Below are the code and all the weights of a small trained network. Each question names an input and a class and asks about switching units off, where a switched-off unit gives its printed mean instead of its output.

import numpy as np


def w(rows, s, z=0):
    codes = np.array(rows[::2]) - 128.0
    scale = np.full(codes.shape[1], s)
    scale[-1] = z or s
    return codes * scale


def f(y):
    return np.maximum(y, 0)


def log_softmax(a):
    a = a - a.max(-1, keepdims=True)
    return a - np.log(np.exp(a).sum(-1, keepdims=True))


def net(x, mask):
    res = np.array(x, float).reshape(1, 6) / 4 @ E
    y = f(res @ A[0][:, :-1].T + A[0][:, -1])
    res = res + np.where(mask, y, B[0][:, -1]) @ B[0][:, :-1]
    return log_softmax(res[-1] @ U[:, :-1].T + U[:, -1])


A, B = {}, {}
E = w([
[181,123,106,253,134,123,100,135],'x0',
[42,87,112,173,129,69,125,119],'x1',
[141,100,68,146,162,95,159,114],'x2',
[91,142,78,128,158,215,77,210],'x3',
[165,168,187,119,202,2,137,234],'x4',
[118,142,145,107,126,121,103,121],'x5',
],0.0087)
A[0] = w([
[181,109,167,255,126,130,80,110,146],'neuron 1',
[131,153,116,123,214,191,104,118,96],'neuron 2',
[119,103,66,135,52,209,115,30,3],'neuron 3',
[203,218,142,97,115,165,155,108,221],'neuron 4',
[188,162,169,135,108,89,153,34,35],'neuron 5',
[194,74,177,143,56,111,180,75,115],'neuron 6',
[122,142,91,144,149,197,120,158,95],'neuron 7',
],0.0099,0.0034)
B[0] = w([
[107,171,117,98,148,42,78,56,208],'neuron 1',
[46,59,127,63,254,121,38,196,159],'neuron 2',
[221,204,159,71,169,134,169,190,244],'neuron 3',
[116,172,40,212,119,133,143,36,201],'neuron 4',
[111,37,147,70,149,230,88,236,188],'neuron 5',
[74,63,135,178,108,102,103,138,202],'neuron 6',
[156,39,143,149,133,102,95,76,170],'neuron 7',
],0.009,0.011)
U = w([
[254,194,177,120,150,86,163,212,70],'0',
[114,140,94,102,127,113,102,65,205],'1',
[128,15,115,159,106,186,60,196,3],'2',
[143,134,54,106,84,115,110,125,196],'3',
[143,142,70,140,96,130,125,125,198],'4',
[73,161,106,175,198,159,179,40,70],'5',
],0.0082,0.0032)

Each question gives the input, the list of numbers given to net, and the class t.
The units are the neurons (one row each of A and B). Each row of codes is followed by its name. A weight is (code - 128) times the scale printed after its matrix; where a second scale follows, it is the last column's (A, B and U).
mask holds one flag per neuron, in row order. A switched-off neuron (its flag False) gives its mean, the last column of its row in B, instead of its output. The means were averaged over made-up inputs and are rounded, as every weight is.
A unit's drop is (log p(t) with every unit on - log p(t) with that unit switched off) / (log p(t) with every unit on - log p(t) with every unit switched off).
The circuit of an input: a set's keep is (log p(t) with only the set's units on - log p(t) with every unit switched off) / (log p(t) with every unit on - log p(t) with every unit switched off). Starting from all 7 units, units are removed one at a time, each time the one whose removal leaves the highest keep (on an exact tie, the one counted first), for as long as the keep stays at least 0.8.
units of the circuit, in order: the units of the circuit, biggest drop first
k most important neurons: the k neurons with the biggest drops, biggest first
drop when u is switched off: that unit's drop, to one decimal
input [8,2,-7,3,6,-2], class 1: units of the circuit, in order : neuron 3; neuron 1
input [3,4,-5,-5,1,-5], class 2: units of the circuit, in order : neuron 5; neuron 3
input [7,3,4,5,0,-7], class 1: 2 most important neurons : neuron 1; neuron 5
input [-8,-5,-4,5,5,6], class 1: units of the circuit, in order : neuron 3
input [8,-1,-1,-5,7,-7], class 1: units of the circuit, in order : neuron 1; neuron 3
input [-4,-8,-2,-3,-1,6], class 5: 2 most important neurons : neuron 4; neuron 3
input [-3,-7,5,8,6,5], class 2: 2 most important neurons : neuron 2; neuron 3
input [2,5,-5,-3,-5,-1], class 0: 2 most important neurons : neuron 3; neuron 4
input [-2,3,-5,-6,3,5], class 2: 3 most important neurons : neuron 3; neuron 5; neuron 1
input [-4,-4,0,-6,0,6], class 2: 2 most important neurons : neuron 5; neuron 1
input [3,-7,5,1,-3,6], class 5: 2 most important neurons : neuron 4; neuron 5
input [8,-1,6,6,2,-5], class 1: 3 most important neurons : neuron 1; neuron 5; neuron 3
input [6,-7,-2,1,2,5], class 5: units of the circuit, in order : neuron 4; neuron 3
input [-2,-4,2,-2,-4,1], class 0: 3 most important neurons : neuron 3; neuron 1; neuron 7
input [-1,-5,7,4,6,-6], class 4: units of the circuit, in order : neuron 3
input [-6,-8,5,5,0,-4], class 5: 4 most important neurons : neuron 4; neuron 5; neuron 3; neuron 6
input [4,4,5,-8,-6,-6], class 2: 3 most important neurons : neuron 5; neuron 6; neuron 4
input [-3,-6,-5,-6,-3,-5], class 2: 3 most important neurons : neuron 5; neuron 6; neuron 1
input [3,8,3,-8,-1,-6], class 2: 3 most important neurons : neuron 5; neuron 6; neuron 4
input [0,-6,1,-4,-6,-2], class 0: most important neuron : neuron 3
input [-7,-7,5,2,4,5], class 1: drop when neuron 1 is switched off : -0.2
input [7,-4,-2,4,-2,6], class 1: drop when neuron 2 is switched off : 0.1
input [1,-2,7,-1,-8,-3], class 0: drop when neuron 3 is switched off : 1.0
input [4,0,-5,-4,-6,-4], class 0: drop when neuron 3 is switched off : 1.4
